Below is a small trained network, with its code and all its weights. Each question gives an input and a class and asks what happens when units are switched off, that is, made to give their printed mean instead of their output.

import numpy as np


def w(rows, s, z=0):
    codes = np.array(rows[::2]) - 128.0
    scale = np.full(codes.shape[1], s)
    scale[-1] = z or s
    return codes * scale


def f(y):
    return np.maximum(y, 0)


def log_softmax(a):
    a = a - a.max(-1, keepdims=True)
    return a - np.log(np.exp(a).sum(-1, keepdims=True))


def net(x, mask):
    res = np.array(x, float).reshape(1, 5) / 4 @ E
    y = f(res @ A[0][:, :-1].T + A[0][:, -1])
    res = res + np.where(mask, y, B[0][:, -1]) @ B[0][:, :-1]
    return log_softmax(res[-1] @ U[:, :-1].T + U[:, -1])


A, B = {}, {}
E = w([
[189,125,142,72,138,63],'x0',
[95,157,203,137,181,29],'x1',
[104,125,104,104,8,80],'x2',
[122,218,37,103,176,84],'x3',
[108,70,203,40,123,144],'x4',
],0.017)
A[0] = w([
[82,66,64,59,145,108,254],'neuron 1',
[106,111,54,249,77,152,233],'neuron 2',
[214,131,144,92,118,96,220],'neuron 3',
[117,162,139,144,87,26,94],'neuron 4',
[97,125,54,171,151,124,89],'neuron 5',
[201,163,117,214,150,104,223],'neuron 6',
],0.012,0.007)
B[0] = w([
[171,223,174,90,91,203,188],'neuron 1',
[99,114,124,211,87,145,253],'neuron 2',
[200,68,52,72,110,48,193],'neuron 3',
[47,122,104,71,114,81,200],'neuron 4',
[104,174,75,153,167,185,178],'neuron 5',
[93,108,7,139,169,61,215],'neuron 6',
],0.012,0.021)
U = w([
[114,61,230,164,194,79,253],'0',
[165,247,132,81,151,146,144],'1',
[95,125,126,66,109,69,43],'2',
[208,43,93,73,33,141,119],'3',
[85,70,226,69,116,194,143],'4',
[104,76,185,177,42,151,116],'5',
[114,132,96,203,159,118,111],'6',
[189,85,132,124,223,52,104],'7',
],0.013,0.0062)

Each question gives the input, the list of numbers given to net, and the class t.
The units are the neurons (one row each of A and B). Each row of codes is followed by its name. A weight is (code - 128) times the scale printed after its matrix; where a second scale follows, it is the last column's (A, B and U).
mask holds one flag per neuron, in row order. A switched-off neuron (its flag False) gives its mean, the last column of its row in B, instead of its output. The means were averaged over made-up inputs and are rounded, as every weight is.
A unit's drop is (log p(t) with every unit on - log p(t) with that unit switched off) / (log p(t) with every unit on - log p(t) with every unit switched off).
The circuit of an input: a set's keep is (log p(t) with only the set's units on - log p(t) with every unit switched off) / (log p(t) with every unit on - log p(t) with every unit switched off). Starting from all 6 units, units are removed one at a time, each time the one whose removal leaves the highest keep (on an exact tie, the one counted first), for as long as the keep stays at least 0.8.
circuit, biggest first: the units of the circuit, biggest drop first
top k neurons: the k neurons with the biggest drops, biggest first
drop when u is switched off: that unit's drop, to one decimal
input [3,1,-6,8,-1], class 7: circuit, biggest first	(neuron 6; neuron 2)
input [8,-4,-2,7,-2], class 7: circuit, biggest first	(neuron 3; neuron 6)
input [-3,-8,-6,-4,5], class 4: circuit, biggest first	(neuron 3)
input [0,-5,-2,-7,-5], class 5: top 3 neurons	(neuron 2; neuron 5; neuron 3)
input [-2,-2,-4,-4,-1], class 5: circuit, biggest first	(neuron 5; neuron 3)
input [1,-1,-3,-4,3], class 4: top 2 neurons	(neuron 6; neuron 2)
input [4,-3,-2,2,-2], class 7: circuit, biggest first	(neuron 2; neuron 6)
input [7,-5,-8,-3,-7], class 7: circuit, biggest first	(neuron 3; neuron 1)
input [-8,-4,1,2,0], class 5: top 3 neurons	(neuron 6; neuron 2; neuron 3)
input [-5,6,-1,5,7], class 1: top 2 neurons	(neuron 2; neuron 1)
input [-4,-5,5,1,-2], class 5: top 2 neurons	(neuron 6; neuron 2)
input [-1,-1,2,-1,6], class 4: circuit, biggest first	(neuron 6; neuron 3)
input [-3,-1,0,-3,3], class 4: top 2 neurons	(neuron 2; neuron 3)
input [-1,5,-2,8,3], class 1: circuit, biggest first	(neuron 1)
input [-2,-3,6,4,0], class 1: top 3 neurons	(neuron 1; neuron 5; neuron 3)
input [-7,-8,-8,8,3], class 1: top 2 neurons	(neuron 1; neuron 6)
input [0,4,-5,7,8], class 1: drop when neuron 1 is switched off	0.2
input [-8,-6,0,6,6], class 1: drop when neuron 1 is switched off	0.5
input [1,8,5,6,-6], class 2: drop when neuron 3 is switched off	0.0
input [-1,4,1,7,2], class 1: top neuron	(neuron 1)
